Here is a tiny trained network, its code and every weight. The questions are about switching its units off for an input and a target symbol, where a switched-off unit gives its printed mean instead of its output.

import numpy as np


def w(rows, s, z=0):
    codes = np.array(rows[::2]) - 128.0
    scale = np.full(codes.shape[1], s)
    scale[-1] = z or s
    return codes * scale


def norm(h):
    return h / np.sqrt((h * h).mean(-1, keepdims=True) + 1e-5)


def f(y):
    return y / 2 * (1 + np.tanh(0.7978845608 * (y + 0.044715 * y**3)))


def softmax(a):
    e = np.exp(a - a.max(-1, keepdims=True))
    return e / e.sum(-1, keepdims=True)


def log_softmax(a):
    a = a - a.max(-1, keepdims=True)
    return a - np.log(np.exp(a).sum(-1, keepdims=True))


def net(x, mask):
    ids = ['ΛΩαβγδζηθξτφψ'.index(c) for c in x.split()]
    T = len(ids)
    res = E[ids] + P[:T]
    r = norm(res)
    for j in range(2):
        rows = slice(4 * j, 4 * j + 4)
        q, k, v = (r @ M[0][rows].T for M in (Q, K, V))
        z = softmax(np.where(np.tri(T) > 0, q @ k.T / 4**0.5, -1e9)) @ v
        o = O[0][rows]
        res = res + np.where(mask[j], z, o[:, -1]) @ o[:, :-1]
    y = f(norm(res) @ A[0][:, :-1].T + A[0][:, -1])
    res = res + np.where(mask[2:14], y, B[0][:, -1]) @ B[0][:, :-1]
    return log_softmax(norm(res)[-1] @ U[:, :-1].T + U[:, -1])


Q, K, V, O, A, B = {}, {}, {}, {}, {}, {}
E = w([
[111,146,163],'Λ',
[108,154,165],'Ω',
[108,154,161],'α',
[102,79,129],'β',
[91,138,162],'γ',
[92,148,160],'δ',
[86,133,149],'ζ',
[106,79,129],'η',
[115,155,159],'θ',
[114,9,96],'ξ',
[101,150,154],'τ',
[100,173,93],'φ',
[253,115,129],'ψ',
],0.022)
P = w([
[142,158,114],'0',
[72,6,139],'1',
[131,147,73],'2',
[90,60,172],'3',
[135,158,76],'4',
[126,87,181],'5',
[129,156,66],'6',
[130,101,180],'7',
[143,188,79],'8',
],0.02)
Q[0] = w([
[175,157,130],'H0',
[151,178,154],'H0',
[147,138,83],'H0',
[154,120,191],'H0',
[228,46,112],'H1',
[254,103,71],'H1',
[114,76,28],'H1',
[244,98,163],'H1',
],0.0088)
K[0] = w([
[186,142,154],'H0',
[163,102,201],'H0',
[217,118,122],'H0',
[56,189,178],'H0',
[10,43,142],'H1',
[85,140,213],'H1',
[189,198,193],'H1',
[57,255,186],'H1',
],0.0075)
V[0] = w([
[176,90,254],'H0',
[114,98,233],'H0',
[67,114,91],'H0',
[241,132,148],'H0',
[179,98,150],'H1',
[104,159,79],'H1',
[218,94,47],'H1',
[98,105,155],'H1',
],0.0089)
O[0] = w([
[113,1,122,66],'H0',
[102,74,202,137],'H0',
[108,145,128,191],'H0',
[157,106,65,2],'H0',
[197,94,118,59],'H1',
[86,158,122,188],'H1',
[186,155,162,73],'H1',
[121,82,151,126],'H1',
],0.0097,0.0042)
A[0] = w([
[126,70,31,115],'N0',
[144,184,147,77],'N1',
[173,150,89,169],'N2',
[58,157,204,135],'N3',
[162,100,229,148],'N4',
[164,44,253,69],'N5',
[131,50,184,254],'N6',
[85,74,175,96],'N7',
[39,95,136,123],'N8',
[70,152,54,108],'N9',
[136,94,170,142],'N10',
[138,167,138,48],'N11',
],0.015,0.0074)
B[0] = w([
[137,177,145,136],'N0',
[146,162,138,141],'N1',
[186,157,50,146],'N2',
[161,89,117,245],'N3',
[9,65,201,169],'N4',
[67,28,179,177],'N5',
[27,135,52,201],'N6',
[152,66,73,168],'N7',
[167,104,139,195],'N8',
[157,141,185,176],'N9',
[73,58,136,145],'N10',
[130,139,136,124],'N11',
],0.011,0.012)
U = w([
[76,58,102,254],'Λ',
[82,102,198,184],'Ω',
[69,148,200,57],'α',
[120,159,171,94],'β',
[224,109,3,157],'γ',
[167,140,137,66],'δ',
[97,149,42,101],'ζ',
[226,33,87,67],'η',
[166,119,135,33],'θ',
[175,132,152,70],'ξ',
[199,97,163,32],'τ',
[39,251,57,120],'φ',
[230,57,162,64],'ψ',
],0.018,0.0072)

Each question gives the input, a string of symbols that net reads in full, and the target symbol t.
The units are the heads (4 rows each of Q, K, V and O) and the neurons (one row each of A and B). Each row of codes is followed by its name. A weight is (code - 128) times the scale printed after its matrix; where a second scale follows, it is the last column's (O, A, B and U).
mask holds one flag per unit, heads first, then neurons. A switched-off unit (its flag False) gives its mean, the last column of its rows in O or B, instead of its output. The means were averaged over made-up inputs and are rounded, as every weight is.
A unit's drop is (log p(t) with every unit on - log p(t) with that unit switched off) / (log p(t) with every unit on - log p(t) with every unit switched off).
The circuit of an input: a set's keep is (log p(t) with only the set's units on - log p(t) with every unit switched off) / (log p(t) with every unit on - log p(t) with every unit switched off). Starting from the 12 units with the biggest drops (on a tie, the unit counted first), units are removed one at a time, each time the one whose removal leaves the highest keep (on an exact tie, the one counted first), for as long as the keep stays at least 0.8.
units of the circuit, in order: the units of the circuit, biggest drop first
most important unit: the unit with the biggest drop
k most important neurons: the k neurons with the biggest drops, biggest first
drop of u: that unit's drop, to one decimal
input ψ τ β, target γ: units of the circuit, in order : H1, N2
input Ω ψ θ, target γ: units of the circuit, in order : H1, H0, N2
input ψ γ φ φ δ φ, target α: most important unit : H1
input Ω φ α, target φ: 3 most important neurons : N5, N4, N8
input δ τ φ γ φ α φ φ ξ, target φ: 4 most important neurons : N3, N0, N7, N8
input α α φ ξ ζ, target φ: 4 most important neurons : N5, N4, N8, N7
input φ Ω φ Λ φ ξ φ θ η, target φ: 2 most important neurons : N3, N8
input Λ α η φ φ ζ β, target φ: 2 most important neurons : N3, N5
input θ Ω Ω Λ Λ, target ψ: 3 most important neurons : N6, N4, N3
input β τ Ω φ φ Ω γ, target φ: 2 most important neurons : N5, N4
input Ω Ω δ, target Ω: 3 most important neurons : N2, N6, N7
input φ Λ ψ φ β, target γ: 3 most important neurons : N2, N6, N4
input δ Ω δ, target Ω: 2 most important neurons : N6, N2
input φ ξ φ φ α, target φ: units of the circuit, in order : H0
input δ Λ φ φ β, target φ: units of the circuit, in order : H0, N5
input Λ α ψ ψ ζ ξ Λ φ ξ, target γ: 3 most important neurons : N4, N6, N2
input ψ Λ β Λ φ ζ ψ Λ α, target γ: drop of N4 : 0.1
input α β φ φ ξ, target φ: drop of N7 : 0.3
input τ φ τ, target φ: drop of N5 : 0.1
